(in the rows, 128 means zero)
Each row of numbers stands for one element and depends on some of the facts below. Use the named rows to name the rest.

Some elements and their rows:
[164 121  35  96 111 149 117 149 133 121 131  72 143 137 101 130 105 102
 151 215 137   8 144 136  89 151 156 100] -> Q504
[139 137  92 131 121 131 112 120 125 100 119 114 109 160 126 104 100 117
 144 157 124  89 147 108 109 109 148 135] -> Q130
[229 110 193 104 147 142 125 119  99  95 137 161  52 147 133 109  62 160
 138 116 147  85  93 143 101 126 103 111] -> Q994
[138 144 117 125 137 132 117 117 130 100 106 127  87 172 146 115  97 117
 143 134 125 104 144 107 128  96 140 136] -> Q93
[200 117 164 116 135 139 115 117 104  94 135 147  73 146 127 100  73 150
 139 126 145  87 107 130 103 120 118 117] -> Q580
[128 142 109 128 138 141 111 112 127 105 111 118  95 159 136 110 103 124
 149 133 128 102 144 100 124 102 144 135] -> Q619
[139 138 104 131 140 135 120 113 122 104 110 124  91 169 137 116 104 113
 140 141 113 103 148 102 120 101 146 143] -> Q6
[103 140 115 119 149 169  94 100 129 122 108 104  94 141 127 111 108 141
 172 109 151  96 144  85 130 107 145 120] -> Q151
[127 141 110 128 136 141 110 111 128 103 110 120  94 162 138 108 102 123
 148 129 131 104 145  99 125  98 144 134] -> Q997
[129 145 109 124 136 133 115 119 133  99 102 123  91 172 144 114 103 117
 143 138 125 104 147 104 130  94 141 137] -> Q129
[142 140 106 136 151 137 125 109 118 112 105 130  86 173 139 126 110 108
 139 138 103 111 149  99 123 103 149 147] -> Q702
[141 139 107 121 136 137 117 121 129 104 108 120  92 166 137 119 101 117
 145 143 127  92 143 110 124 103 143 132] -> Q238
[135 146 103 132 151 131 129 114 125 112  93 128  80 184 150 135 112  99
 137 140 101 112 154 101 134  93 147 147] -> Q486
[ 94 123 137 141 110  98 156 150 143 157 141 135 191  90 128 154 181 122
  92 122 117 189 120 157 149 153 110 133] -> Q135
[179 125 146 114 142 138 119 117 114  98 121 139  74 157 134 112  82 137
 142 131 137  90 122 123 114 114 125 120] -> Q451
[133 142 108 126 136 137 114 116 128 104 108 121  92 168 138 111 101 118
 144 139 127 100 144 104 123 101 144 133] -> Q583
[186 124 157 113 146 139 120 119 114 100 122 144  67 161 139 116  81 140
 139 124 135  93 115 125 115 112 121 123] -> Q97
[ 90 128 141 134 102  95 152 159 153 153 140 135 191  92 135 151 175 125
  94 122 129 185 117 164 154 148 108 126] -> Q622
[141 144 124 122 140 131 120 118 132  98 100 130  80 178 153 118  96 118
 141 132 126 108 142 108 134  92 137 135] -> Q321
[ 94 128 140 130 108  97 155 160 156 156 136 134 187  95 138 158 176 121
  95 124 127 180 117 167 157 150 108 125] -> Q415

Some facts about the elements:
{Q10 Q102 Q121 Q122 Q129 Q130 Q137 Q151 Q153 Q164 Q168 Q183 Q196 Q21 Q217 Q238 Q245 Q25 Q262 Q296 Q30 Q300 Q312 Q321 Q337 Q343 Q345 Q353 Q356 Q360 Q364 Q376 Q393 Q412 Q433 Q437 Q451 Q457 Q486 Q502 Q504 Q531 Q534 Q542 Q547 Q579 Q580 Q583 Q6 Q613 Q619 Q644 Q654 Q655 Q661 Q669 Q684 Q694 Q695 Q700 Q702 Q703 Q705 Q707 Q718 Q738 Q739 Q742 Q747 Q759 Q76 Q768 Q773 Q775 Q78 Q79 Q793 Q801 Q818 Q821 Q832 Q842 Q860 Q867 Q912 Q920 Q93 Q933 Q939 Q940 Q96 Q97 Q989 Q994 Q997} λ tridrem
{Q113 Q135 Q14 Q157 Q161 Q163 Q182 Q187 Q202 Q210 Q215 Q218 Q221 Q239 Q254 Q281 Q32 Q36 Q383 Q388 Q395 Q404 Q415 Q427 Q430 Q440 Q441 Q454 Q455 Q458 Q488 Q493 Q494 Q5 Q538 Q549 Q563 Q57 Q58 Q609 Q61 Q622 Q628 Q646 Q649 Q665 Q68 Q680 Q70 Q710 Q715 Q772 Q778 Q798 Q823 Q856 Q917 Q92 Q927 Q934} λ flifik
ρ Q703 <- Q102
ρ Q440 <- Q102 Q14 Q221
ρ Q927 <- Q113 Q163 Q239 Q430 Q454 Q488 Q504 Q710 Q842
ρ Q76 <- Q113
ρ Q10 <- Q121 Q415 Q451 Q710
ρ Q153 <- Q121
ρ Q345 <- Q121 Q622
ρ Q842 <- Q122
ρ Q68 <- Q122
ρ Q504 <- Q130 Q21 Q345 Q433
ρ Q455 <- Q135 Q196 Q680 Q821
ρ Q337 <- Q14 Q458 Q493 Q547 Q549 Q702
ρ Q823 <- Q14 Q196 Q21 Q218 Q221 Q337 Q534 Q547 Q644 Q649 Q680 Q718 Q773 Q818
ρ Q412 <- Q14 Q32 Q364 Q376
ρ Q989 <- Q151
ρ Q772 <- Q151 Q353
ρ Q613 <- Q151 Q164 Q168 Q218 Q221 Q343 Q412 Q458 Q646 Q68 Q773 Q821 Q823 Q917
ρ Q168 <- Q151
ρ Q798 <- Q151 Q281
ρ Q129 <- Q153 Q187 Q61 Q997
ρ Q245 <- Q153
ρ Q867 <- Q153
ρ Q579 <- Q157 Q202 Q218 Q245 Q262 Q312 Q32 Q337 Q451 Q5 Q549 Q580 Q644 Q655 Q665 Q694 Q747 Q793 Q798 Q823 Q912 Q927 Q934 Q96 Q97 Q994
ρ Q934 <- Q161 Q321 Q437 Q549 Q609 Q759 Q801
ρ Q376 <- Q161 Q684
ρ Q715 <- Q163 Q747 Q92
ρ Q917 <- Q168 Q196 Q215 Q32 Q345 Q404 Q542 Q547 Q705 Q739
ρ Q404 <- Q182 Q183 Q654
ρ Q738 <- Q187 Q563
ρ Q157 <- Q202 Q32 Q655 Q739 Q832
ρ Q196 <- Q21 Q388
ρ Q493 <- Q210 Q702 Q747
ρ Q218 <- Q215 Q221 Q343 Q383 Q619 Q933 Q997
ρ Q644 <- Q217
ρ Q93 <- Q221 Q742
ρ Q940 <- Q238 Q801
ρ Q488 <- Q238 Q360 Q798 Q801
ρ Q912 <- Q238 Q451
ρ Q856 <- Q239 Q747
ρ Q343 <- Q262
ρ Q454 <- Q281 Q68 Q707 Q793 Q856
ρ Q661 <- Q296 Q300 Q772 Q97
ρ Q388 <- Q296
ρ Q542 <- Q30 Q580
ρ Q364 <- Q312 Q356 Q440 Q703 Q97
ρ Q939 <- Q312 Q451
ρ Q457 <- Q312
ρ Q538 <- Q32
ρ Q14 <- Q353
ρ Q113 <- Q356 Q383
ρ Q458 <- Q36 Q700 Q933
ρ Q79 <- Q360 Q486 Q649 Q695 Q702 Q76
ρ Q759 <- Q376 Q628 Q644 Q665 Q742
ρ Q994 <- Q393 Q433 Q759 Q93
ρ Q547 <- Q427
ρ Q262 <- Q427
ρ Q775 <- Q430
ρ Q486 <- Q440 Q778
ρ Q773 <- Q441 Q542 Q609
ρ Q801 <- Q451 Q6
ρ Q360 <- Q457
ρ Q646 <- Q494 Q5
ρ Q21 <- Q494
ρ Q137 <- Q502 Q939
ρ Q818 <- Q531 Q6 Q661
ρ Q680 <- Q538 Q70
ρ Q239 <- Q57
ρ Q920 <- Q57 Q710
ρ Q78 <- Q58
ρ Q187 <- Q619
ρ Q217 <- Q619 Q920
ρ Q933 <- Q622
ρ Q821 <- Q654
ρ Q121 <- Q669
ρ Q70 <- Q684
ρ Q161 <- Q707
ρ Q61 <- Q768
ρ Q215 <- Q768
ρ Q718 <- Q793
ρ Q747 <- Q798
ρ Q705 <- Q821
ρ Q353 <- Q860
ρ Q433 <- Q933
ρ Q654 <- Q997

Name these rows:
No name comes twice in this set of rows, the named rows included.
[192  88 232 110 108  99 157 160 123 141 177 177 153  66 122 139 129 175
  85  99 159 168  58 204 123 178  61  95] : Q157
[141 141 103 127 127 129 115 121 128  97 112 121 102 167 136 106  99 116
 141 149 126  96 145 109 118 104 144 136] : Q433
[ 66 131 137 165  36  62 111 157 149  98 190 134 242  66 104  57 152 154
  92 129 158 207 119 154 115 135 115 137] : Q404
[115  88 186 141 154 164 137 110  93 206 171 142 163  31  82 158 178 172
 126  62 131 182  90 139 126 192 106 115] : Q218
[120 108  80  94  98 115 162 190 163 182 143  87 222  72 106 191 184 107
 103 188 139  91 114 197 134 197 114  86] : Q488
[107 108 133 162 138 114 164 125 104 188 150 145 175  82 106 168 195 117
  93 109  77 203 124 143 137 167 126 153] : Q14
[ 93 122 127 113 112 112 155 166 160 171 133 116 192  86 128 176 180 122
 103 134 137 153 113 171 155 164 109 106] : Q856
[ 70 141 117 138 111 171  57  89 125  99 143  94 129 106  96  48  95 174
 186  97 183 105 144  64 105 103 153 121] : Q168
[107 118 103 156 176 198  93  63  73 158 135 109  96 108  80 110 128 145
 181  93 109 111 151  52 100 130 169 149] : Q773
[162 121  43  90 120 156 119 148 135 127 122  73 134 139 105 140 107 102
 154 209 141   6 141 135  99 150 154  98] : Q842
[151 100 201 112 119 111 157 155 133 159 154 157 158  73 127 158 151 157
  94 101 146 170  79 187 140 172  79 102] : Q5
[186 122 145 109 141 141 120 122 113 105 123 137  76 153 132 116  82 137
 142 135 139  81 117 128 110 121 123 117] : Q747
[ 48 123 155 129 142 154 130 123 144 197 133 114 177  56 115 165 192 155
 133  68 150 185 115 128 165 161 114 111] : Q458

The same elements again, as new rows of numbers:
Some rows with their names:
[119 119 111 138 121  78 124 124 131 154 109 145 122 125 137 126 156 139
  75 134 173 146 102 106  95 108 143 120 131 133 126  67 133 138 149 128
 139 104 101 144 157 126 111] -> Q76
[134 141 126 113 104  90 117 140 129 150 107 177 119 126 136 114 174 138
  58 139 185 182  88 109  95 147 125 101 147 116 135  49 143 141 149 138
 146  95  79 141 140 134 132] -> Q79
[109 125 109 163 106 108 139 125 137 141 111 133 131 135 126 120 151 128
  64 136 156 136 110 100 100 101 133 124 120 137 134  96 117 144 146 101
 129  88 111 146 131 123 113] -> Q702
[ 88 123 134 139  89  99 139 120 145 144 135 124 145 119 119 165 148 112
  69 137 134 150 120 118 105  97 125 118 126 131 141  84 120 147 157 113
 133 106 110 143 145 133 118] -> Q183
[113 161 173 116 112  81 120 140 124 164 187 101 134  70 123 147 141 108
  88 137 132 113 145 131  97 172 116  88 126 134 140  83 141 160 169  84
 140 126  88 130 129 146 118] -> Q404
[151 151 157 149 149  85 137 135 112 152 174 113 135 102 141 114 117 116
  98 130 125 139 133 113 102 145 134  85 108 144 115 112 127 161 168  68
 129 119  99 124 125 120 112] -> Q163
[ 90 129 125 157  87  72 141 127 144 144 132 127 138 120 116 147 137 116
  63 133 154 117 111 115 105 104 137 126 127 132 140  79 117 148 144 110
 134  98 101 146 130 128 124] -> Q700
[ 99 113 134 143 105 130 137 126 133 144 120 144 137 136 143 154 184 108
  66 143 136 132 100 108 113 110 122  97 133 147 132 105 123 135 154 132
 140 112 115 138 132 108  99] -> Q502
[ 89 114 135 154 103 154 138 154 135 134 138 143 141 150 149 156 162 102
  77 141 164 162  98 106 126 107 129 110 127 139 142  90  99 150 170 110
 144  98 102 124  98 115 126] -> Q433
[101 129 124 166  94  94 140 148 137 136 128 134 145 138 128 147 148 106
  65 139 152 124 105 122 111  99 129 120 131 134 138  73 113 151 144  98
 130  92  94 140 121 126 127] -> Q262
[117 162 158 153 119  89 128 138 116 159 177 107 131  79 118 133 136 114
  91 135 137  86 139 120  98 156 127  97 116 143 124 106 132 155 158  68
 133 111  99 130 117 128 104] -> Q36
[136 172 163 159 132 109 134 135 110 158 163 114 129  91 124 114 141 117
  84 134 124  94 140 117  92 152 120  97 118 140 117 116 134 150 159  68
 125 101 102 131 113 127 105] -> Q210
[100 135 128 148  86  97 127 149 135 146 128 144 136 124 124 144 168 112
  62 142 167 121  99 121 107 124 122 117 146 125 137  58 126 144 146 114
 140  94  87 143 118 138 132] -> Q818
[103 180 170 148 113  77 111 167 113 162 188 131 123  83 120 126 156 116
  86 135 158  98 127 134 101 190 118 108 142 132 123  75 133 159 172  75
 144  98  75 128  91 151 134] -> Q823
[124 132 132 172 109  75 146 137 137 132 119 135 140 149 122 137 132 106
  64 138 138 104 108 115 105  95 128 108 129 136 133  63 116 145 127 112
 130  96  96 142 119 118 129] -> Q393
[109 133 156 119 115  80 133 144 136 140 122 158 139 137 145 155 161 107
  66 132 135 171  97 127 111 131 122  95 149 128 136  44 132 145 149 146
 144 111  82 133 136 132 148] -> Q10
[ 96 124 113 157  87  97 143 124 145 146 125 112 143 119 116 145 149 115
  70 136 150 126 122 108 106  85 130 128 118 140 142 103 115 150 147  86
 125 101 118 143 130 124 115] -> Q151
[ 78 125 133 164 115  60 152 145 138 134 130 135 134 149 131 144 130 110
  64 138 175 134 120 104 102  85 142 123 120 135 150  75 104 153 135  89
 132  85 109 134 119 118 120] -> Q793
[ 70 120 113 185  96  81 148 129 132 143 132 133 132 123 126 150 170 121
  65 128 159  96 106 112 103  93 142 125 130 144 129  95 107 141 150 104
 134  81 120 144 115 120 113] -> Q97
[127 155 151 175 126  92 138 135 116 156 177  88 137  87 117 127 124 107
  93 135 122  74 144 119 101 138 127 102 107 150 126 123 124 155 157  58
 123 105 112 133 108 125  96] -> Q32

Which element is each row?
No name comes twice in this set of rows, the named rows included.
[ 96 147 151 125 107  77 133 133 133 146 110 168 114 146 123 118 169 138
  45 138 189 180 126  92  88 120 124 111 142 120 155  85 129 138 134 119
 139  76  97 138 130 133 126] : Q486

The same elements again, as new rows of numbers:
Some elements and their rows:
[155  79  97 141 162 139 143 111 128  84 134 122 134 151 108 143  70 146
  95  86 124 113 121 162 116 122 145 158 169 135 115 147] -> Q742
[160  84 106 157 147 118 141 120 134 117 158 147 135 140 100 148  83 142
 115  75 150 112 131 168 124 131 158 161 181 145 102 135] -> Q759
[162  84  91 149 134 117 134 108 127 121 156 148 147 137 109 144  75 143
 122  81 146 113 144 161 129 130 154 150 179 142  96 138] -> Q994
[160  90 108 143 146 139 135 103 126  89 141 130 125 160 110 157  89 140
 100  89 120 100 119 152 120 142 142 147 169 143 108 133] -> Q644
[157  95  83 127 134 147  96  81 115  77 138 120 128 144 117 159  80 162
 130  96 113 108 135 118 112 150 131 130 158 140  94 136] -> Q669
[ 68 177 183 112 107 116 134 160 111 195 118 117 130  89 171  88 178  81
 128 181 114 172 141 100 132 107 110 124  64  73 158 104] -> Q113
[160 110 122 122 157 135 127  87 123  92 141 126 128 145  96 152  69 126
  77 104  94  91 130 131 125 150 134 120 156 134 110 172] -> Q356
[ 49 164 155 126 114 123 136 177 126 176  84 121 133 131 163  90 173 110
 144 185 125 172 110  82 120  95  95 122  87  93 196  91] -> Q202
[167 106  93 123 144 141 123 119 150  84 138 131 127 159  98 145 101 159
 120 103 122  99 117 151 129 144 133 122 172 158 112 150] -> Q30
[156 118  88 125 144 138 117 115 141  86 131 123 127 172  93 152  84 165
 111 111 118  98 117 134 122 139 124 110 184 157 128 146] -> Q739
[163 122 109 112 145 136 117 104 144  88 156 100 110 149  99 161 101 175
 124 113 129  94 125 146 132 159 117 128 181 166  95 141] -> Q654
[167 120 108 121 142 132 114 111 145  85 143  97 114 153  98 148 101 164
 118 114 121  95 122 159 135 155 121 126 178 163 104 147] -> Q821
[ 49 172 166 121 119 122 134 177 136 164  74 100 130 129 159  87 176 113
 131 191 121 168 102  97 121  93  87 128  89  86 204  99] -> Q32
[168 109 103 158 123 142 107 101 124 125 183 136 118 134 103 164  88 141
 116  97 113 104 153 135 134 148 169 118 152 149  89 149] -> Q775
[171 107  85 150 108 119 103  96 109 114 162 125 140 126 110 152  82 150
 131  96 122 113 159 162 142 141 162 123 168 146  81 147] -> Q504
[ 66 165 158 108 110 126 142 172 134 164  81 115 128 119 171  81 194 103
 141 188 127 177 114 111 126  92  90 122  76  90 182  93] -> Q427
[158  92  94 118 144 142 110  79 117  78 144 119 117 152 122 163  81 160
 132  98 121 101 128 114 114 149 119 141 165 149  96 118] -> Q153
[164 102 107 151 150 148 112 100 127  66 109 151 133 148  95 154 119 138
 108  81 115  87 109 138 117 159 149 130 141 148 105 156] -> Q6
[ 60 176 168  99 106 114 138 158 123 175 101  95 120 108 179  93 193 115
 159 186 139 172 125 105 133 103  83 129  85  97 167  76] -> Q215
[ 66 154 183 101 123 123 143 144 121 167 114  93 104  87 202 107 191 111
 156 172 148 169 132  85 116 103  81 154  68  99 150  58] -> Q187

Which element is each row?
No name comes twice in this set of rows, the named rows included.
[170 110 101 139 144 149 145  95 139  66 105 122 120 172 112 153  96 144
  96 116 109  94 114 148 125 146 130  99 151 167 117 160] : Q151
[ 65 159 137 109  91 125 118 152 114 159  76  86 140 101 195  84 175 124
 155 181 123 190 130 113 128  92  90 129  76  79 173  92] : Q622
[ 64 171 178 104 114 127 142 152 115 170  99 100 126 108 185  91 176  97
 131 182 108 179 120 105 125 105  93 129  69  77 165  94] : Q383
[160  90 112 115 155 152 141  83 132  66 144 102 108 156 132 165  87 145
  99  99 110  99 121 139 114 144 118 142 158 148 101 124] : Q619
[177 113 117 109 146 137 122  97 122 106 172 145 130 133  95 150  86 115
  93  96  96  99 136 150 135 157 139 120 151 127  87 171] : Q76
[157 100 105 149 144 151 136 112 138  82 137 130 122 173 104 155  91 144
  86  98 100 101 115 143 119 135 147 115 157 146 118 148] : Q793
[150 102 102 122 164 141 115  98 123  78 124 145 134 161  86 144  71 129
  93 101 100  91 110 116 107 150 125 126 161 128 125 162] : Q312
[ 62 182 181 122 111 111 116 178 140 170  88  79 124  97 160  81 198 125
 151 186 138 166 113 118 141 116 100 136  84 101 172 113] : Q135
[163 102  92 148 137 130 106 106 119 101 151 178 130 152  88 157 100 135
 134  83 124  96 126 126 118 150 154 128 166 141 103 138] : Q912
[ 71 172 161 128  90 105 137 172 116 196  98 117 137 102 169  87 189 114
 159 180 148 174 133 120 144 100 111 120  82  97 163  95] : Q646
[ 72 172 182  93 119 125 137 168 125 163  88 117 138  98 163  82 196  87
 129 180 114 176 115 124 131 110  94 132  59  73 173 113] : Q649
[ 80 161 159 100 106 139 146 173 136 169 108 140 127 103 172  84 195  83
 137 177 118 182 123 107 134  93 107 107  56  85 167 103] : Q210
[182 113 103 143 132 123 140 102 133 112 144 150 128 145 104 153 100 138
 128 102 144  91 144 148 140 151 152 104 163 179  94 152] : Q989
[168 110 111 119 149 132 110 100 118 101 156 168 135 142  76 148  89 120
 108  91 109  96 128 128 124 152 143 126 161 133 103 165] : Q457

